In the rows, zero is written as 128.
Rows, each with its class
[ 20 107 118 162 132 131 144 161 145 118 131 101  73 136  91 148 164  81
 138 157 129  80 203 112 115 156 166 116] -> J
[ 95 183 132 146 119 109 115 100 158 120 126  96 135 127 106 179 141 116
 133 117 110 117  88 118 149 146 173 112] -> Q
[103 145 100 108 147  74 124 146 147 129 123 125 124 126 146 148 111 149
 125 117 103 121 137 107 116  94 169 123] -> W
[ 50  85 130 168 111 132 127 149 139 133 139 130  88 124  89 124 193  66
 136 142 118  98 183 117 117 163 148 119] -> J
[156 184 124 127 127 129 147 107 174 113 152 107  89 149  87 223 191 121
 137 143 111  54  88  92  97  88 158 104] -> W
[100 194 127 142 138 111 120  96 138 118  98  97 149 121 124 158 104 147
 127 104 107 132  94 127 157 153 149 120] -> Q
[122 143 106 120 130  86 133 141 155 132 135 117 115 134 116 166 139 119
 124 130 123 112 111  98 112  93 164 107] -> W
[ 74  94 138 133  72 165 125 149 124 136 127 131  64 137 122 192 221 144
 142 154 116 178 140 121  95 109 105 121] -> J
[146 152 114 155 116 139 126 148 142 110 116 100 125 126 139 164 144 109
 105 137  98 126 150  96 138 124 150 117] -> Q
[103  88 116 154  94 120 114 144 140 121 159 122 123 124 106 146 210  71
 133 116  97 105 136 118 127 154 123 105] -> J
[179 169 117 146 121 172 138 158 146  94 117  87 111 119 119 173 166 104
  93 134  87 109 168  86 110 120 126 113] -> Q
[129 218 120 125 113 131 150 115 137 121 144 113  97 138  88 213 180 122
 143 139 116  74 107 110 122 100 160 106] -> W
[167 127 129 144 115 167 134 152 147  98 127 103 106 128 125 172 170  99
 108 133 110 108 173  88 122 133 143 121] -> Q
[ 46  34 146 123  95 127 106 158 148 127 141 111  63 130 104 157 173 109
 136 142 112 119 170 121 107 136 129 118] -> J
[ 28  94 135 173 138 136 143 147 128 132 124 105  81 134  97 112 166  89
 139 154 139  91 204 124 115 171 193 123] -> J
[ 94 127 156 122 130 114 113 148 147 112 140 109  84 123 104 161 154  98
 134 149 111 116 161 131 150 106 147 106] -> J
[107  98 113 129 131  99 118 157 163 130 133 102  99 133 122 172 143 117
 119 133 120 114 135  89 115 120 162 115] -> W
[ 63 135 134 140  97 164 126 141 106 142 118 129  75 126 112 179 210 149
 141 145  90 159 139 127 112 109  97 127] -> J
[ 81 119 161 124 129 115 104 152 159 119 137  97  71 125 103 177 141 100
 128 140 101  96 160 131 123 125 143  94] -> J
[101 141 125 137 138 124 116 134 152 115 104  93 120 128 127 163 133 129
 117 118  96 120 129  99 139 155 150 113] -> Q
[ 95  98 119 149 111 131 107 135 134 129 145 117 125 122 106 154 221  92
 149 115  99  97 150 119 125 164 117 119] -> J
[ 92 152 161  98 136 111 108 143 128 113 132 102  93 131 106 161 140 100
 120 133  98  87 146 138 145  96 143 109] -> J
[ 95 107 187  93 158 121  96 140 145 110 148 100  72 122 116 167 127 102
 122 139 103  88 163 148 148 121 133 110] -> J
[140 202 115 116 146 112 155 110 171 129 142 122  96 150  93 219 172 139
 143 132 109  48  83  93 107  94 161 103] -> W
[ 81 163 105 109 136 107 118 147 134 128 122 108 125 138 123 157 123 132
 111 126 109 129 143 126 125 105 156 120] -> X
[115 124 109 125 138  94 134 162 162 128 132 112 102 133 119 178 150 132
 127 128 116 103 115  91  95 109 162 117] -> W
[200 191 113 149 122 178 138 155 129  94 109  93 129 127 132 169 152 114
  91 130  77 116 191  93 119 118 123 114] -> Q
[ 81 207 134 158 114 120 114  61 157 114  89  95 163 116 121 171 117 140
 135  99 104 128  48 123 161 185 162 122] -> Q
[ 90  67 108 168  86 130 109 145 137 135 151 124 132 118  94 135 252  48
 143 104  93  95 147 119 129 187 115 112] -> J
[ 65 134 194  95 130 112 104 158 115 129 146 105  76 120 110 150 123  89
 122 142 103 109 168 167 170  99 145 102] -> J
[ 94 186 133 132 135 125 124  91 136 119  99  92 147 124 121 130 118 149
 132 108 106 124  76 126 138 163 141 126] -> Q
[183 198 117 136 121 175 146 150 122  95 118 107 139 115 136 151 146 117
  95 133  90 117 177 108 129 110 118 124] -> Q
[142 214 119 119 128 129 162 100 156 123 144 128 103 145  89 211 184 125
 153 137 122  60  94 101 109  99 139 108] -> W
[154 182 120 155 124 156 139 150 125 102 114 124 115 143 126 174 159 104
 106 131  93 110 172 108 123 116 126 114] -> Q
[ 74 117 130 120 125 125 117 134 145 109 132 107  91 133 123 168 164 113
 133 135 111 117 150 110 124 126 138 116] -> J
[134 199 121 121 118 137 153 118 169 121 146 115  97 147  90 207 187 112
 139 179 115  78 100 109 125 116 155 106] -> W
[ 81 129 138 122 108 151 119 142 124 131 124 130  88 126 110 157 176 132
 144 149 114 153 146 124 140 115 118 110] -> J
[127 116 101  71 153  60 133 141 192 147 141 110 103 147 119 199 149 135
 135 121 114  82 103  65  94 104 173 105] -> W
[ 68 101 141 107 100 168 111 139 116 138 124 133  59 129 117 152 189 163
 143 153 113 169 145 133 105 119  91 130] -> J
[ 71 127 138 125 131 127 120 136 139 131 128 116  87 122 110 155 159 121
 130 127 109 121 148 122 126 124 137 123] -> J
[144 165 123 142 133 160 135 144 137  94 116 100 107 123 127 175 159 117
 109 125  96 107 164  97 119 139 126 114] -> Q

Rows with their classes
[125 151 103 125 163 202 120  52  98 176 119 160 135  92 142  74 134 197
  69 223  84 143 108  32 163 187 137 127] -> Z144
[126 136 131 130 136 149 115 129 124 140 165 140 126 129 141 128 135 119
 142 118 117 149 112 127 114 114 126 125] -> z41
[129 122 157 156 128 158  94 140 120 109 146 120 127 141 128 134 133 114
 185 131 122 149 124 121 100 134 118 151] -> z41
[131 116 120 124 130 179 103 120 103 131 117 116 137 139 138 144 135 163
 102 167 123 145 122 113 115 130 107 129] -> z41
[149 109 129 155 111 169 125 103 100 137 107 101 147 118 123 134 137 167
 120 188 140 137 122 108 126 148 115 141] -> z41
